Here is a tiny trained network, its code and every weight. The questions are about switching its units off for an input and a class, where a switched-off unit gives its printed mean instead of its output.

import numpy as np


def w(rows, s, z=0):
    codes = np.array(rows[::2]) - 128.0
    scale = np.full(codes.shape[1], s)
    scale[-1] = z or s
    return codes * scale


def f(y):
    return np.maximum(y, 0)


def log_softmax(a):
    a = a - a.max(-1, keepdims=True)
    return a - np.log(np.exp(a).sum(-1, keepdims=True))


def net(x, mask):
    res = np.array(x, float).reshape(1, 7) / 4 @ E
    y = f(res @ A[0][:, :-1].T + A[0][:, -1])
    res = res + np.where(mask, y, B[0][:, -1]) @ B[0][:, :-1]
    return log_softmax(res[-1] @ U[:, :-1].T + U[:, -1])


A, B = {}, {}
E = w([
[102,41,39,186,179],'x0',
[146,213,100,144,169],'x1',
[200,69,131,72,179],'x2',
[17,141,152,236,128],'x3',
[130,120,254,117,184],'x4',
[39,132,145,100,175],'x5',
[113,137,130,120,213],'x6',
],0.008)
A[0] = w([
[109,103,56,155,125,193],'N1',
[156,144,198,170,120,167],'N2',
[111,160,111,100,138,80],'N3',
[57,60,85,154,100,202],'N4',
[159,121,107,122,137,96],'N5',
[119,132,154,171,216,82],'N6',
[145,189,87,135,75,147],'N7',
[149,86,150,128,140,252],'N8',
[141,121,94,100,85,45],'N9',
[188,102,84,136,150,133],'N10',
[167,156,125,162,205,196],'N11',
[165,96,125,137,125,44],'N12',
[115,101,125,92,62,165],'N13',
[67,90,151,136,162,38],'N14',
[138,149,126,127,95,246],'N15',
[182,151,82,141,192,122],'N16',
[162,126,136,144,151,38],'N17',
[101,110,133,84,118,211],'N18',
[201,201,174,123,152,82],'N19',
[172,110,192,136,163,127],'N20',
[251,98,66,114,177,147],'N21',
[149,145,118,82,102,210],'N22',
[114,91,185,161,195,106],'N23',
[137,129,121,88,201,38],'N24',
[81,106,123,90,148,192],'N25',
[140,74,177,210,96,147],'N26',
[108,122,178,82,161,124],'N27',
[207,185,107,107,144,193],'N28',
[91,123,158,155,109,32],'N29',
[126,77,108,199,170,163],'N30',
[92,68,105,129,83,148],'N31',
],0.014,0.0025)
B[0] = w([
[112,100,68,141,169,211],'N1',
[71,64,142,198,127,184],'N2',
[124,137,182,117,107,143],'N3',
[207,82,52,126,237,228],'N4',
[145,139,155,102,127,157],'N5',
[137,240,121,84,95,192],'N6',
[129,7,127,142,115,195],'N7',
[131,93,120,151,144,182],'N8',
[147,170,148,94,122,167],'N9',
[162,140,143,55,140,192],'N10',
[89,181,44,142,117,180],'N11',
[124,139,127,125,152,158],'N12',
[129,173,27,159,136,175],'N13',
[186,184,185,90,145,185],'N14',
[136,78,94,133,122,170],'N15',
[91,136,85,107,58,183],'N16',
[153,127,128,125,135,143],'N17',
[105,109,101,140,173,158],'N18',
[150,98,5,178,148,198],'N19',
[97,78,161,200,182,189],'N20',
[208,160,193,10,173,248],'N21',
[126,196,95,97,97,181],'N22',
[167,139,189,74,149,201],'N23',
[108,148,190,106,150,168],'N24',
[150,120,179,113,175,167],'N25',
[124,43,132,135,145,197],'N26',
[31,120,142,126,179,183],'N27',
[164,132,71,81,110,206],'N28',
[185,111,168,117,96,164],'N29',
[106,152,9,92,148,214],'N30',
[160,156,38,135,170,187],'N31',
],0.017,0.012)
U = w([
[181,142,107,33,173,182],'0',
[118,165,55,119,129,183],'1',
[61,147,212,116,208,83],'2',
[166,131,89,184,199,221],'3',
[191,175,107,95,83,1],'4',
[127,87,128,151,101,81],'5',
[112,255,161,161,139,68],'6',
],0.0098,0.0028)

Each question gives the input, the list of numbers given to net, and the class t.
The units are the neurons (one row each of A and B). Each row of codes is followed by its name. A weight is (code - 128) times the scale printed after its matrix; where a second scale follows, it is the last column's (A, B and U).
mask holds one flag per neuron, in row order. A switched-off neuron (its flag False) gives its mean, the last column of its row in B, instead of its output. The means were averaged over made-up inputs and are rounded, as every weight is.
A unit's drop is (log p(t) with every unit on - log p(t) with that unit switched off) / (log p(t) with every unit on - log p(t) with every unit switched off).
The circuit of an input: a set's keep is (log p(t) with only the set's units on - log p(t) with every unit switched off) / (log p(t) with every unit on - log p(t) with every unit switched off). Starting from the 12 units with the biggest drops (on a tie, the unit counted first), units are removed one at a time, each time the one whose removal leaves the highest keep (on an exact tie, the one counted first), for as long as the keep stays at least 0.8.
circuit, biggest first: the units of the circuit, biggest drop first
most important unit: the unit with the biggest drop
top k neurons: the k neurons with the biggest drops, biggest first
drop when u is switched off: that unit's drop, to one decimal
input [5,4,-5,1,8,7,3], class 2: most important unit : N27
input [-3,5,-3,-3,2,3,8], class 1: circuit, biggest first : (N21; N11)
input [-8,-2,2,-1,-5,-2,-5], class 1: circuit, biggest first : (N21; N13)
input [-6,-5,-5,-7,-3,1,2], class 1: circuit, biggest first : (N21; N13)
input [-5,1,-4,-8,8,4,-5], class 3: circuit, biggest first : (N19; N20)
input [6,6,-6,1,1,2,2], class 1: top 2 neurons : (N21; N11)
input [3,5,-3,-1,-2,2,-7], class 1: top 3 neurons : (N21; N20; N26)
input [-5,0,-6,-1,-1,8,-3], class 1: top 2 neurons : (N21; N20)
input [-3,5,1,-5,7,3,6], class 2: top 3 neurons : (N27; N20; N24)
input [2,5,-5,6,5,8,4], class 6: top 2 neurons : (N6; N21)
input [1,5,-4,8,-7,7,2], class 3: top 2 neurons : (N21; N4)
input [-3,7,-8,4,-5,1,-5], class 5: drop when N7 is switched off : 0.2
input [-8,4,-6,0,-6,-4,0], class 5: drop when N4 is switched off : 0.1
input [7,8,-7,5,2,-8,7], class 1: drop when N14 is switched off : 0.0
input [0,6,1,4,8,6,1], class 2: top neuron : (N27)
input [-4,7,-8,1,2,7,1], class 2: drop when N13 is switched off : 0.1
